In the rows, 128 means zero.
Known rows, with every step that occurs
dogup-lora-pepi-pizoz-labuz: [128 117 122 131 105 154 124  77 109  90  60 130 171 153  97 126 130 132
 144 156]
laku-pepi-pizoz-labuz-lora-belaz: [116 119  70 130 123 109 133 119 166  93  60 150 153 158 117 138 149  90
 127 124]
labuz-lora-pepi-pizoz-belaz: [131 148 122 135 122 129 155 121 196  99  44 111 144 156 133 138 140 151
 103 125]
pizoz-belaz-laku-pepi: [126 113 133 144 133 143 125 107 125 123 102 125 148 118 152 135 116 217
  97 125]
laku-dogup-lora-pepi-pizoz: [122 162 128 110 118 131 136 100 113  93  95 128 162 147 141 139 133 131
 121 137]
labuz-lora-belaz: [126 125  60 138 134 135 146 148 163 109  84 147 133 156 118 132 153 120
 130 111]
labuz-lora-pepi-pizoz-dogup: [134 172 135 128 124 115 144 114 184 106  48 125 123 141 143 125 143 110
 107 133]
laku-dogup-lora: [125 135  86 115 129 133 135 121  86 110 146 145 144 141 132 122 123 129
 132 114]
belaz-lora: [126 129 137 128 126 141 155 112 131 128 163 139 136 129 132 122 146 146
 130 121]
dogup-lora-belaz-laku: [130  79  64 143 127 188 118 109  94 103  99 157 168 145 125 132 145 188
 141 141]
pepi-pizoz-belaz-lora-labuz: [128  75 130 129 119 153 158 100 161 124  89 129 167 140 143 143 140 120
 124 142]
belaz-lora-pepi-pizoz-dogup: [129 162 173 131 118 135 160  76 158 108  93 129 137 128 154 130 157 125
 111 153]
belaz-laku-pepi-pizoz: [121 136 162 116 125 121 104 109 142 131 132 129 150 115 167 139 131 164
 112 136]
belaz-laku-labuz-lora-pepi-pizoz: [124 186 140 125 127 140 122 145 159 128  22 104 136 157 122 129 134 168
 131 127]
labuz-lora-belaz-laku-pepi: [120 129  81 141 137 146 129 137 149 114  73 155 149 138 142 134 142 191
 111 106]
dogup-lora-pepi-pizoz-belaz: [133 106 117 135 116 151 137  86 139  82  78 119 167 155 131 139 133 181
 113 147]
pizoz-belaz-laku-dogup-lora: [133 114  79 130 130 168 136 108  83 110 108 140 157 137 144 122 119 186
 119 122]
laku-dogup: [121 165 120 114 132 114 140 132 113 127 129 128 127 126 144 132 124  99
 121 119]
pizoz-dogup-lora-belaz-laku-pepi: [127  87  70 149 134 167 115  85  88  95  91 168 156 127 151 130 135 198
 111 138]

Rows
[120 146  92 133 133 157 133 123 105 120  75 139 148 130 153 146 142 126
 126 135] -> lora-belaz-laku-dogup
[130 160 162 130 120 122 131  89 153 105  65 116 129 125 152 138 138 104
 108 160] -> lora-pepi-pizoz-dogup
[127 157 100 129 139 143 121 167 130 146  68 123 119 152 112 110 123 166
 141 104] -> belaz-laku-labuz-lora
[121 116  48 126 131 147 140 118  90  90 114 155 157 152 131 140 141 120
 132 124] -> laku-dogup-lora-belaz
[126 109  98 144 130 170 123 121 124 120  81 140 150 132 138 142 147 157
 131 146] -> lora-belaz-laku
[120 187 132 121 128 110 134 153 172 116  43 101 126 166 112 131 132 127
 131 121] -> laku-labuz-lora-pepi-pizoz
[129 188 136 131 131 135 123 130 157 124   4 110 118 148 136 119 133 143
 120 137] -> belaz-laku-labuz-lora-pepi-pizoz-dogup
[115 107 111 136 118 143 107  89 124 106  56 142 170 132 136 146 141 123
 130 158] -> lora-belaz-laku-pepi-pizoz-labuz
[129 169 129 136 127 137 149 138 156 115  53 125 134 145 117 124 132 167
 117 110] -> labuz-lora-pepi
[120  86  88 128 125 152 104  94 121  95 117 155 181 141 154 146 148 187
 124 141] -> dogup-lora-belaz-laku-pepi-pizoz
[124 146 156 132 108 136 128  89 134 106  36 114 154 139 111 137 130  98
 134 162] -> lora-pepi-pizoz-labuz
[125 157 169 125 117 125 129 106 157 109  80 111 145 135 138 144 137 131
 118 151] -> lora-pepi-pizoz
[122 148 167 131 106 148 156  72 138 105  68 126 161 142 113 129 148 119
 138 156] -> belaz-lora-pepi-pizoz-labuz
[130  71 120 126 123 159  99  83 100 123  70 156 169 119 162 129 113 161
 117 147] -> belaz-laku-pepi-pizoz-dogup-lora-labuz
[128 136 150 136 119 131 143  98 167  97  65 101 151 140 142 151 135 149
 105 152] -> lora-pepi-pizoz-belaz
[124 158  91 125 140 112 131 173 143 135  87 120 107 159 102 114 122 125
 138  98] -> laku-labuz-lora
[135 127 117 146 124 157 136  86  97  94  64 139 140 133 124 118 126 170
 117 144] -> pizoz-dogup-lora-pepi
